.04, .17, .02, .03, -.01, .14, .16, -.09, .22, .02, -.11, .01, .03, .21, -.10, .16, .03, -.06, .11, .14, .05, -.05, -.05, -.29, .16, .10, .11, -.09, .04, .18, -.20, -.03, -.01, -.03, -.04, .18, .09, .09, .04, .08, -.10, .07, -.10, .12, .13, -.07, .04, -.02, -.10, -.15, -.18, -.05, -.05 : <19>
-.01, .09, -.08, .02, -.05, .07, .16, .01, .00, .00, .13, -.10, .00, .10, -.02, .02, .04, -.06, .10, .08, -.12, -.04, -.08, -.04, -.13, .08, .05, -.06, -.06, .01, .02, .05, .07, .02, .01, .12, .05, .13, -.03, .02, .00, .05, -.04, .03, .04, -.05, -.02, -.06, -.18, -.19, -.09, -.14, -.02 : <23>
.11, .04, .00, .07, -.03, .19, .19, -.17, .26, .00, .00, -.06, .04, .22, -.13, .56, .14, .16, .31, .14, .09, -.06, .03, -.34, .00, .04, .34, -.02, -.02, .23, -.20, .04, .06, .06, -.02, -.05, .14, .32, .17, -.09, .04, .02, -.06, .12, .17, .03, .03, -.06, -.02, -.05, -.16, -.01, .06 : <24>
.09, .23, -.11, -.04, .06, .13, .18, -.26, .05, -.02, -.03, .01, .04, .21, -.02, .04, .02, -.12, .22, .03, .04, -.08, .00, -.31, .23, .05, .01, -.29, .02, .19, -.07, -.05, .11, -.06, -.07, .15, .08, -.05, -.09, .11, -.04, .01, -.19, .07, .09, -.09, -.04, .04, -.13, -.23, -.34, -.28, -.05 : <34>
.04, .13, -.06, -.04, -.06, .11, .04, -.15, .16, -.04, -.10, -.01, .03, .06, -.03, .01, -.01, -.04, .10, .11, .04, -.07, -.11, -.17, .08, .03, .08, -.24, -.01, .15, -.05, -.02, .07, -.05, -.01, .05, .05, -.01, .02, .18, -.02, .09, -.19, .09, .07, -.04, .03, -.02, .00, -.08, -.27, -.07, .06 : <29>
.02, .10, .06, .05, .36, .05, .07, -.28, .06, .05, -.06, .17, -.05, .25, -.01, .08, -.07, -.11, .03, -.02, .12, -.04, -.03, -.23, .20, -.06, -.03, -.17, -.06, .13, -.18, -.05, .01, -.01, -.08, .12, .06, .05, -.09, .05, -.01, .04, -.24, -.01, .11, -.05, -.05, -.04, -.05, -.07, .03, -.26, .06 : <23>
.02, .04, -.07, -.13, .00, .04, .03, -.13, .22, -.01, -.12, -.01, .04, .05, -.02, .02, .03, -.04, .09, .10, .04, -.06, -.04, -.17, .08, -.01, .05, -.20, .02, .15, -.03, .01, .04, -.07, .01, .09, .07, -.03, .05, .10, -.01, .02, -.17, .09, .06, -.04, .02, -.02, -.04, -.06, -.17, -.01, .04 : <29>
.00, .02, .02, .03, .02, .13, .08, -.27, .21, .02, -.05, .09, .06, .19, -.02, .21, -.02, -.01, .14, .05, .12, -.05, .08, -.29, .14, -.08, .14, -.16, -.07, .18, -.16, -.03, .03, -.01, -.08, .00, .10, .06, .00, .03, .04, .01, -.19, .09, .14, .06, -.05, -.04, -.02, -.01, -.07, -.15, .12 : <23>
.21, .41, -.17, -.12, .10, .20, .27, -.28, -.07, -.10, -.16, .00, .08, .12, -.04, -.08, .02, -.21, .36, .04, .04, -.15, -.05, -.41, .25, .08, -.04, -.45, .08, .17, -.04, .02, .24, -.12, -.14, .26, .04, -.13, -.08, .15, -.06, .02, -.28, .08, .07, -.20, .02, .04, -.23, -.41, -.66, -.29, -.20 : <34>
.18, .12, -.14, .07, -.09, .12, .26, .13, .17, -.05, .15, -.28, -.02, .10, -.18, .26, .24, .04, .25, .15, -.21, -.06, -.02, -.05, -.16, .17, .32, .05, -.01, .00, -.18, .16, .14, .00, .06, .08, .06, .29, .11, -.06, .07, .11, .07, .04, .08, -.02, -.03, -.07, -.23, -.22, -.17, -.04, -.07 : <24>
.19, .14, -.23, .04, -.10, .01, .23, .28, -.14, -.01, .23, -.35, -.05, .01, -.14, -.21, .19, -.08, -.01, .14, -.40, -.14, -.15, .22, -.10, .24, .04, .03, .09, -.19, -.10, .10, .14, -.03, .14, .26, .00, .14, -.06, -.02, .02, .13, .19, -.03, -.11, -.09, .04, -.01, -.38, -.26, -.08, -.12, -.17 : <19>
.06, .27, .00, .04, -.01, .13, .23, -.18, .14, .01, -.16, .04, -.02, .28, -.11, .08, .04, -.11, .03, .03, .00, -.05, -.10, -.27, .16, .09, .05, -.12, -.03, .12, -.34, -.06, .02, -.03, -.03, .31, .12, .13, .00, .06, -.11, .14, -.25, .16, .11, -.08, -.08, -.02, -.14, -.24, -.05, -.23, -.05 : <19>
.24, .12, .03, -.11, .02, .02, -.02, -.23, -.13, -.04, -.15, .10, .05, -.07, .06, .02, -.03, -.12, .25, -.02, .28, .04, .03, -.17, .01, -.02, .05, -.16, .04, .13, .17, .06, .24, .01, -.10, -.08, -.04, -.12, -.01, .03, .11, -.20, -.08, -.07, .04, .02, .04, .09, .09, -.18, -.20, -.01, -.09 : <18>
